Below is a small trained network, with its code and all its weights. Each question gives an input and a target symbol and asks what happens when units are switched off, that is, made to give their printed mean instead of their output.

import numpy as np


def w(rows, s, z=0):
    codes = np.array(rows[::2]) - 128.0
    scale = np.full(codes.shape[1], s)
    scale[-1] = z or s
    return codes * scale


def f(y):
    return np.maximum(y, 0)


def softmax(a):
    e = np.exp(a - a.max(-1, keepdims=True))
    return e / e.sum(-1, keepdims=True)


def log_softmax(a):
    a = a - a.max(-1, keepdims=True)
    return a - np.log(np.exp(a).sum(-1, keepdims=True))


def net(x, mask):
    ids = ['ΛΞΣΦΩαζημτ'.index(c) for c in x.split()]
    T = len(ids)
    res = E[ids] + P[:T]
    q, k, v = (res @ M[0].T for M in (Q, K, V))
    z = softmax(np.where(np.tri(T) > 0, q @ k.T / 4**0.5, -1e9)) @ v
    res = res + np.where(mask[0], z, O[0][:, -1]) @ O[0][:, :-1]
    y = f(res @ A[0][:, :-1].T + A[0][:, -1])
    res = res + np.where(mask[1:25], y, B[0][:, -1]) @ B[0][:, :-1]
    return log_softmax(res[-1] @ U[:, :-1].T + U[:, -1])


Q, K, V, O, A, B = {}, {}, {}, {}, {}, {}
E = w([
[138,132,134],'Λ',
[150,105,119],'Ξ',
[135,130,131],'Σ',
[116,67,145],'Φ',
[207,162,4],'Ω',
[139,141,135],'α',
[160,120,119],'ζ',
[110,137,163],'η',
[92,167,187],'μ',
[127,32,185],'τ',
],0.024)
P = w([
[175,94,77],'0',
[12,234,107],'1',
[183,77,85],'2',
[1,131,140],'3',
[202,109,114],'4',
[23,119,123],'5',
[212,136,144],'6',
[59,204,95],'7',
[212,150,163],'8',
[58,157,86],'9',
[220,171,201],'10',
],0.0084)
Q[0] = w([
[246,141,126],'H1',
[91,114,124],'H1',
[69,73,123],'H1',
[2,188,156],'H1',
],0.0093)
K[0] = w([
[124,57,25],'H1',
[133,149,162],'H1',
[2,144,166],'H1',
[203,216,231],'H1',
],0.0066)
V[0] = w([
[123,5,254],'H1',
[154,185,23],'H1',
[229,90,217],'H1',
[78,112,186],'H1',
],0.0062)
O[0] = w([
[56,2,138,4],'H1',
[174,209,97,251],'H1',
[186,20,133,125],'H1',
[86,100,159,30],'H1',
],0.0086,0.0033)
A[0] = w([
[110,69,46,61],'N1',
[204,122,141,68],'N2',
[183,107,127,52],'N3',
[25,171,117,131],'N4',
[121,27,208,171],'N5',
[67,140,155,51],'N6',
[178,108,142,35],'N7',
[97,154,163,48],'N8',
[138,155,186,204],'N9',
[63,16,202,119],'N10',
[95,84,53,96],'N11',
[168,49,203,189],'N12',
[188,39,87,36],'N13',
[100,31,160,240],'N14',
[130,157,125,255],'N15',
[139,125,85,104],'N16',
[92,86,98,55],'N17',
[146,1,178,55],'N18',
[70,219,108,36],'N19',
[105,158,186,59],'N20',
[48,98,22,218],'N21',
[21,180,69,129],'N22',
[189,52,102,84],'N23',
[173,107,130,73],'N24',
],0.01,0.003)
B[0] = w([
[175,142,179,159],'N1',
[101,108,236,228],'N2',
[89,119,192,180],'N3',
[177,101,51,170],'N4',
[70,193,136,242],'N5',
[222,148,149,151],'N6',
[72,160,165,161],'N7',
[170,151,130,143],'N8',
[80,180,77,185],'N9',
[146,7,97,254],'N10',
[161,141,142,153],'N11',
[60,91,168,227],'N12',
[125,104,232,194],'N13',
[137,204,75,241],'N14',
[172,83,11,231],'N15',
[136,130,193,177],'N16',
[157,45,74,152],'N17',
[163,234,118,229],'N18',
[92,61,162,233],'N19',
[196,165,141,149],'N20',
[92,174,78,177],'N21',
[10,116,121,181],'N22',
[159,152,177,194],'N23',
[85,126,153,167],'N24',
],0.014,0.0069)
U = w([
[104,183,125,250],'Λ',
[135,4,163,98],'Ξ',
[160,111,122,91],'Σ',
[134,170,153,12],'Φ',
[81,208,139,57],'Ω',
[108,138,84,255],'α',
[138,74,131,116],'ζ',
[44,148,70,165],'η',
[244,203,95,191],'μ',
[137,69,130,97],'τ',
],0.012,0.0069)

Each question gives the input, a string of symbols that net reads in full, and the target symbol t.
The units are the heads (4 rows each of Q, K, V and O) and the neurons (one row each of A and B). Each row of codes is followed by its name. A weight is (code - 128) times the scale printed after its matrix; where a second scale follows, it is the last column's (O, A, B and U).
mask holds one flag per unit, heads first, then neurons. A switched-off unit (its flag False) gives its mean, the last column of its rows in O or B, instead of its output. The means were averaged over made-up inputs and are rounded, as every weight is.
A unit's drop is (log p(t) with every unit on - log p(t) with that unit switched off) / (log p(t) with every unit on - log p(t) with every unit switched off).
The circuit of an input: a set's keep is (log p(t) with only the set's units on - log p(t) with every unit switched off) / (log p(t) with every unit on - log p(t) with every unit switched off). Starting from the 12 units with the biggest drops (on a tie, the unit counted first), units are removed one at a time, each time the one whose removal leaves the highest keep (on an exact tie, the one counted first), for as long as the keep stays at least 0.8.
circuit, biggest first: the units of the circuit, biggest drop first
most important unit: the unit with the biggest drop
k most important neurons: the k neurons with the biggest drops, biggest first
drop of u: that unit's drop, to one decimal
input ζ Ξ α Σ τ Ξ Λ Σ Ω η η, target μ: circuit, biggest first : N22, N20
input μ Ω η ζ μ Ξ α, target μ: 2 most important neurons : N12, N15
input ζ Ω Σ η, target η: 2 most important neurons : N22, N5
input ζ ζ ζ Ω α, target μ: most important unit : N12
input ζ ζ τ Ξ Λ, target Ω: circuit, biggest first : H1, N18, N5, N15
input η Ξ Ξ τ, target η: 3 most important neurons : N5, N14, N10
input Ξ μ τ ζ Λ Ξ Ξ, target Ω: circuit, biggest first : N18, H1, N5, N15
input ζ ζ Ξ Λ Ξ Φ, target η: circuit, biggest first : N21, H1
input ζ Λ Ω η Ω α Σ τ, target η: 3 most important neurons : N10, N5, N14
input ζ Ξ μ ζ ζ ζ Φ μ, target α: 4 most important neurons : N22, N4, N6, N20
input Ξ Ξ ζ η ζ Ξ μ ζ Λ ζ, target μ: 4 most important neurons : N12, N19, N10, N22
input Λ Ω α Λ ζ Ω α ζ Λ, target μ: 2 most important neurons : N15, N12
input Σ Ξ μ ζ ζ ζ ζ, target Ξ: circuit, biggest first : N18, N14
input μ Ω μ, target μ: most important unit : N20
input ζ τ ζ μ Φ, target Λ: 3 most important neurons : N18, N14, N5
input ζ Ξ ζ Ω, target η: 2 most important neurons : N22, N19
input τ α Σ α τ Φ τ, target Ω: 4 most important neurons : N18, N5, N14, N12
input Σ ζ Ξ Ω Ξ, target μ: 2 most important neurons : N12, N22
input ζ Ω ζ α Λ, target μ: 2 most important neurons : N12, N22
input ζ Ω Λ μ, target η: 2 most important neurons : N22, N5
input τ ζ ζ Ξ τ ζ ζ ζ η Ω, target η: 3 most important neurons : N22, N19, N15
input Λ μ Ξ Ω ζ Ξ Φ, target Λ: 2 most important neurons : N10, N19
input Ω ζ α ζ Ξ, target μ: drop of N15 : 0.5
input α Ξ ζ τ ζ ζ ζ, target Ω: drop of H1 : 0.7
input Ω Λ ζ ζ ζ Φ Ξ α α ζ, target μ: drop of N19 : 0.3
input Ξ τ μ μ Ξ Ξ Ω Λ, target η: drop of N2 : 0.1
